Below are the code and all the weights of a small trained network. Each question names an input and a target symbol and asks about switching units off, where a switched-off unit gives its printed mean instead of its output.

import numpy as np


def w(rows, s, z=0):
    codes = np.array(rows[::2]) - 128.0
    scale = np.full(codes.shape[1], s)
    scale[-1] = z or s
    return codes * scale


def f(y):
    return y / 2 * (1 + np.tanh(0.7978845608 * (y + 0.044715 * y**3)))


def softmax(a):
    e = np.exp(a - a.max(-1, keepdims=True))
    return e / e.sum(-1, keepdims=True)


def log_softmax(a):
    a = a - a.max(-1, keepdims=True)
    return a - np.log(np.exp(a).sum(-1, keepdims=True))


def net(x, mask):
    ids = ['αγδηλξπτφψω'.index(c) for c in x.split()]
    T = len(ids)
    res = E[ids] + P[:T]
    r = res
    for j in range(2):
        rows = slice(2 * j, 2 * j + 2)
        q, k, v = (r @ M[0][rows].T for M in (Q, K, V))
        z = softmax(np.where(np.tri(T) > 0, q @ k.T / 2**0.5, -1e9)) @ v
        o = O[0][rows]
        res = res + np.where(mask[j], z, o[:, -1]) @ o[:, :-1]
    y = f(res @ A[0][:, :-1].T + A[0][:, -1])
    res = res + np.where(mask[2:10], y, B[0][:, -1]) @ B[0][:, :-1]
    return log_softmax(res[-1] @ U[:, :-1].T + U[:, -1])


Q, K, V, O, A, B = {}, {}, {}, {}, {}, {}
E = w([
[134,128,166,153],'α',
[138,126,181,151],'γ',
[120,188,163,158],'δ',
[96,247,147,167],'η',
[115,143,101,167],'λ',
[138,223,102,160],'ξ',
[94,23,129,218],'π',
[201,157,159,146],'τ',
[214,141,98,142],'φ',
[188,87,78,161],'ψ',
[159,115,48,177],'ω',
],0.014)
P = w([
[117,140,144,129],'0',
[132,137,132,146],'1',
[147,147,130,163],'2',
[155,143,128,189],'3',
[169,142,119,210],'4',
[182,138,119,227],'5',
[170,143,127,254],'6',
],0.0067)
Q[0] = w([
[77,67,135,43],'head 1',
[150,103,50,65],'head 1',
[92,68,99,40],'head 2',
[164,106,90,5],'head 2',
],0.023)
K[0] = w([
[85,184,145,13],'head 1',
[90,45,196,63],'head 1',
[68,186,163,51],'head 2',
[66,39,105,1],'head 2',
],0.017)
V[0] = w([
[118,145,252,177],'head 1',
[225,19,160,73],'head 1',
[201,176,251,122],'head 2',
[208,153,27,42],'head 2',
],0.022)
O[0] = w([
[8,185,166,100,170],'head 1',
[160,43,222,84,85],'head 1',
[178,213,113,30,254],'head 2',
[119,37,27,81,124],'head 2',
],0.018,0.0073)
A[0] = w([
[146,112,190,229,161],'neuron 1',
[110,107,181,165,82],'neuron 2',
[253,127,139,197,106],'neuron 3',
[46,164,142,83,35],'neuron 4',
[162,189,237,245,254],'neuron 5',
[68,96,177,19,44],'neuron 6',
[64,54,90,84,51],'neuron 7',
[119,124,255,174,33],'neuron 8',
],0.0075,0.0044)
B[0] = w([
[166,142,137,62,181],'neuron 1',
[154,115,94,148,145],'neuron 2',
[105,169,203,149,189],'neuron 3',
[212,82,214,129,219],'neuron 4',
[8,27,24,95,248],'neuron 5',
[126,161,52,214,167],'neuron 6',
[152,239,173,134,158],'neuron 7',
[213,207,190,217,173],'neuron 8',
],0.012,0.019)
U = w([
[100,181,167,156,111],'α',
[108,203,181,185,65],'γ',
[58,144,190,57,251],'δ',
[78,206,128,134,3],'η',
[81,122,69,103,203],'λ',
[140,211,67,209,9],'ξ',
[80,134,153,182,144],'π',
[153,234,157,119,133],'τ',
[173,107,30,54,154],'φ',
[130,90,216,77,233],'ψ',
[205,158,106,254,107],'ω',
],0.0055,0.0039)

Each question gives the input, a string of symbols that net reads in full, and the target symbol t.
The units are the heads (2 rows each of Q, K, V and O) and the neurons (one row each of A and B). Each row of codes is followed by its name. A weight is (code - 128) times the scale printed after its matrix; where a second scale follows, it is the last column's (O, A, B and U).
mask holds one flag per unit, heads first, then neurons. A switched-off unit (its flag False) gives its mean, the last column of its rows in O or B, instead of its output. The means were averaged over made-up inputs and are rounded, as every weight is.
A unit's drop is (log p(t) with every unit on - log p(t) with that unit switched off) / (log p(t) with every unit on - log p(t) with every unit switched off).
The circuit of an input: a set's keep is (log p(t) with only the set's units on - log p(t) with every unit switched off) / (log p(t) with every unit on - log p(t) with every unit switched off). Starting from all 10 units, units are removed one at a time, each time the one whose removal leaves the highest keep (on an exact tie, the one counted first), for as long as the keep stays at least 0.8.
circuit, biggest first: the units of the circuit, biggest drop first
most important unit: the unit with the biggest drop
which heads matter: for each layer, one digit per head in row order, 1 if its drop is at least 0.15 and else 0, layers parted by /
drop when u is switched off: that unit's drop, to one decimal
input η α ψ λ, target ψ: which heads matter => 10
input δ δ δ δ, target δ: most important unit => neuron 5
input δ ω φ φ, target ω: which heads matter => 11
input δ δ τ λ λ λ, target λ: which heads matter => 01
input ω δ γ π τ π, target τ: circuit, biggest first => (neuron 5; head 2)
input φ α γ ω γ τ δ, target τ: circuit, biggest first => (head 2; neuron 5)
input λ ξ φ α π δ, target π: circuit, biggest first => (neuron 5; neuron 8; head 2)
input ξ ω φ, target ω: circuit, biggest first => (head 1; neuron 5)
input ω δ ξ α ψ π λ, target π: circuit, biggest first => (neuron 5; head 2)
input δ α λ φ φ α, target φ: which heads matter => 01
input δ δ η τ ξ, target τ: which heads matter => 11
input φ δ ψ δ, target ψ: which heads matter => 10
input ξ δ δ δ γ, target δ: which heads matter => 01
input γ ω η ω π λ, target π: which heads matter => 11
input δ η α, target η: most important unit => head 1
input α γ δ τ η, target τ: which heads matter => 01
input τ τ τ γ, target τ: circuit, biggest first => (head 2; neuron 5)
input ω ψ π, target ψ: which heads matter => 10
input α τ δ η δ τ ξ, target τ: which heads matter => 01
input ω λ λ, target ω: circuit, biggest first => (head 1)
input δ λ δ, target λ: which heads matter => 11
input δ φ τ, target φ: drop when head 2 is switched off => 1.3
input τ δ ψ, target ψ: drop when head 1 is switched off => 1.4
